Here is a tiny trained network, its code and every weight. The questions are about switching its units off for an input and a target symbol, where a switched-off unit gives its printed mean instead of its output.

import numpy as np


def w(rows, s, z=0):
    codes = np.array(rows[::2]) - 128.0
    scale = np.full(codes.shape[1], s)
    scale[-1] = z or s
    return codes * scale


def softmax(a):
    e = np.exp(a - a.max(-1, keepdims=True))
    return e / e.sum(-1, keepdims=True)


def log_softmax(a):
    a = a - a.max(-1, keepdims=True)
    return a - np.log(np.exp(a).sum(-1, keepdims=True))


def net(x, mask):
    ids = ['ΘΠΣΦβδεημτψ'.index(c) for c in x.split()]
    T = len(ids)
    res = E[ids] + P[:T]
    u = 0
    for l in range(2):
        r = res
        for j in range(3):
            rows = slice(3 * j, 3 * j + 3)
            q, k, v = (r @ M[l][rows].T for M in (Q, K, V))
            z = softmax(np.where(np.tri(T) > 0, q @ k.T / 3**0.5, -1e9)) @ v
            o = O[l][rows]
            res = res + np.where(mask[u + j], z, o[:, -1]) @ o[:, :-1]
        u += 3
    return log_softmax(res[-1] @ U[:, :-1].T + U[:, -1])


Q, K, V, O = {}, {}, {}, {}
E = w([
[20,126,129],'Θ',
[95,50,209],'Π',
[25,53,204],'Σ',
[56,123,103],'Φ',
[134,82,161],'β',
[115,141,56],'δ',
[198,189,125],'ε',
[251,111,153],'η',
[210,166,74],'μ',
[149,70,173],'τ',
[70,232,34],'ψ',
],0.015)
P = w([
[127,75,34],'0',
[113,65,22],'1',
[112,46,3],'2',
[110,78,37],'3',
[80,212,118],'4',
[76,208,124],'5',
[75,217,95],'6',
],0.0053)
Q[0] = w([
[156,132,219],'L0H1',
[138,129,165],'L0H1',
[131,3,112],'L0H1',
[200,252,94],'L0H2',
[2,62,153],'L0H2',
[250,184,199],'L0H2',
[53,122,9],'L0H3',
[234,68,155],'L0H3',
[147,109,189],'L0H3',
],0.011)
K[0] = w([
[92,74,206],'L0H1',
[110,115,180],'L0H1',
[90,164,125],'L0H1',
[204,131,212],'L0H2',
[61,131,96],'L0H2',
[173,111,205],'L0H2',
[21,150,84],'L0H3',
[254,52,97],'L0H3',
[164,91,156],'L0H3',
],0.013)
V[0] = w([
[122,207,139],'L0H1',
[161,174,133],'L0H1',
[131,117,201],'L0H1',
[176,152,143],'L0H2',
[148,97,254],'L0H2',
[197,174,219],'L0H2',
[16,60,10],'L0H3',
[189,145,156],'L0H3',
[190,202,137],'L0H3',
],0.0084)
O[0] = w([
[65,117,91,119],'L0H1',
[121,191,129,114],'L0H1',
[128,38,81,74],'L0H1',
[153,145,42,106],'L0H2',
[56,68,41,16],'L0H2',
[98,103,27,39],'L0H2',
[139,255,219,254],'L0H3',
[132,53,95,84],'L0H3',
[77,57,40,103],'L0H3',
],0.0058,0.0078)
Q[1] = w([
[169,157,37],'L1H1',
[193,232,54],'L1H1',
[121,145,102],'L1H1',
[112,175,161],'L1H2',
[207,8,45],'L1H2',
[114,177,163],'L1H2',
[21,186,183],'L1H3',
[90,116,171],'L1H3',
[172,135,155],'L1H3',
],0.014)
K[1] = w([
[72,208,67],'L1H1',
[145,220,76],'L1H1',
[109,169,89],'L1H1',
[149,232,136],'L1H2',
[150,2,135],'L1H2',
[117,182,113],'L1H2',
[124,42,169],'L1H3',
[86,91,111],'L1H3',
[171,139,111],'L1H3',
],0.013)
V[1] = w([
[190,69,124],'L1H1',
[158,149,136],'L1H1',
[149,88,123],'L1H1',
[191,111,170],'L1H2',
[171,168,122],'L1H2',
[120,142,41],'L1H2',
[113,111,118],'L1H3',
[254,63,195],'L1H3',
[155,167,139],'L1H3',
],0.011)
O[1] = w([
[111,193,64,12],'L1H1',
[175,122,134,193],'L1H1',
[106,122,35,41],'L1H1',
[111,83,106,141],'L1H2',
[198,109,95,255],'L1H2',
[254,101,219,56],'L1H2',
[140,115,142,92],'L1H3',
[129,35,95,252],'L1H3',
[104,167,89,188],'L1H3',
],0.0064,0.0086)
U = w([
[2,194,155,42],'Θ',
[38,7,177,116],'Π',
[4,64,250,2],'Σ',
[61,182,142,147],'Φ',
[86,90,109,200],'β',
[213,166,196,190],'δ',
[168,195,17,150],'ε',
[214,44,77,41],'η',
[206,232,5,71],'μ',
[88,73,89,225],'τ',
[201,139,203,15],'ψ',
],0.0066)

Each question gives the input, a string of symbols that net reads in full, and the target symbol t.
The units are the heads (3 rows each of Q, K, V and O). Each row of codes is followed by its name. A weight is (code - 128) times the scale printed after its matrix; where a second scale follows, it is the last column's (O and U).
mask holds one flag per head, layer by layer. A switched-off head (its flag False) gives its mean, the last column of its rows in O, instead of its output. The means were averaged over made-up inputs and are rounded, as every weight is.
A unit's drop is (log p(t) with every unit on - log p(t) with that unit switched off) / (log p(t) with every unit on - log p(t) with every unit switched off).
The circuit of an input: a set's keep is (log p(t) with only the set's units on - log p(t) with every unit switched off) / (log p(t) with every unit on - log p(t) with every unit switched off). Starting from all 6 units, units are removed one at a time, each time the one whose removal leaves the highest keep (on an exact tie, the one counted first), for as long as the keep stays at least 0.8.
circuit, biggest first: the units of the circuit, biggest drop first
most important unit: the unit with the biggest drop
heads that matter: for each layer, one digit per head in row order, 1 if its drop is at least 0.15 and else 0, layers parted by /
drop of u: that unit's drop, to one decimal
input ε β ψ τ β Σ, target δ: circuit, biggest first : L0H2, L1H2
input η Φ η μ μ Π, target Π: circuit, biggest first : L0H3
input ψ μ ε ε δ μ Θ, target δ: heads that matter : 000 / 000
input ε η τ τ, target τ: heads that matter : 001 / 100
input δ Θ δ Θ μ δ ψ, target δ: circuit, biggest first : L1H1, L1H2
input ε δ Θ, target Θ: heads that matter : 001 / 010
input τ μ Σ ψ δ δ ψ, target δ: heads that matter : 000 / 110
input ψ Σ Φ δ, target δ: heads that matter : 000 / 100
input Σ ε ε, target ε: circuit, biggest first : L0H3, L1H1, L0H2
input Σ μ μ Π ψ Π Φ, target δ: heads that matter : 010 / 010
input τ μ ε Θ Θ Π, target Π: heads that matter : 111 / 001
input δ ε δ Π μ μ, target μ: heads that matter : 011 / 001
input τ Σ τ Φ ε, target ε: drop of L1H1 : 0.1
input δ β δ η, target η: drop of L0H3 : 0.6
input Π η Θ, target Θ: drop of L0H1 : -0.1
input μ δ ψ ε δ μ Σ, target δ: drop of L0H3 : 0.1
input Π Σ β ψ Θ, target δ: most important unit : L0H2
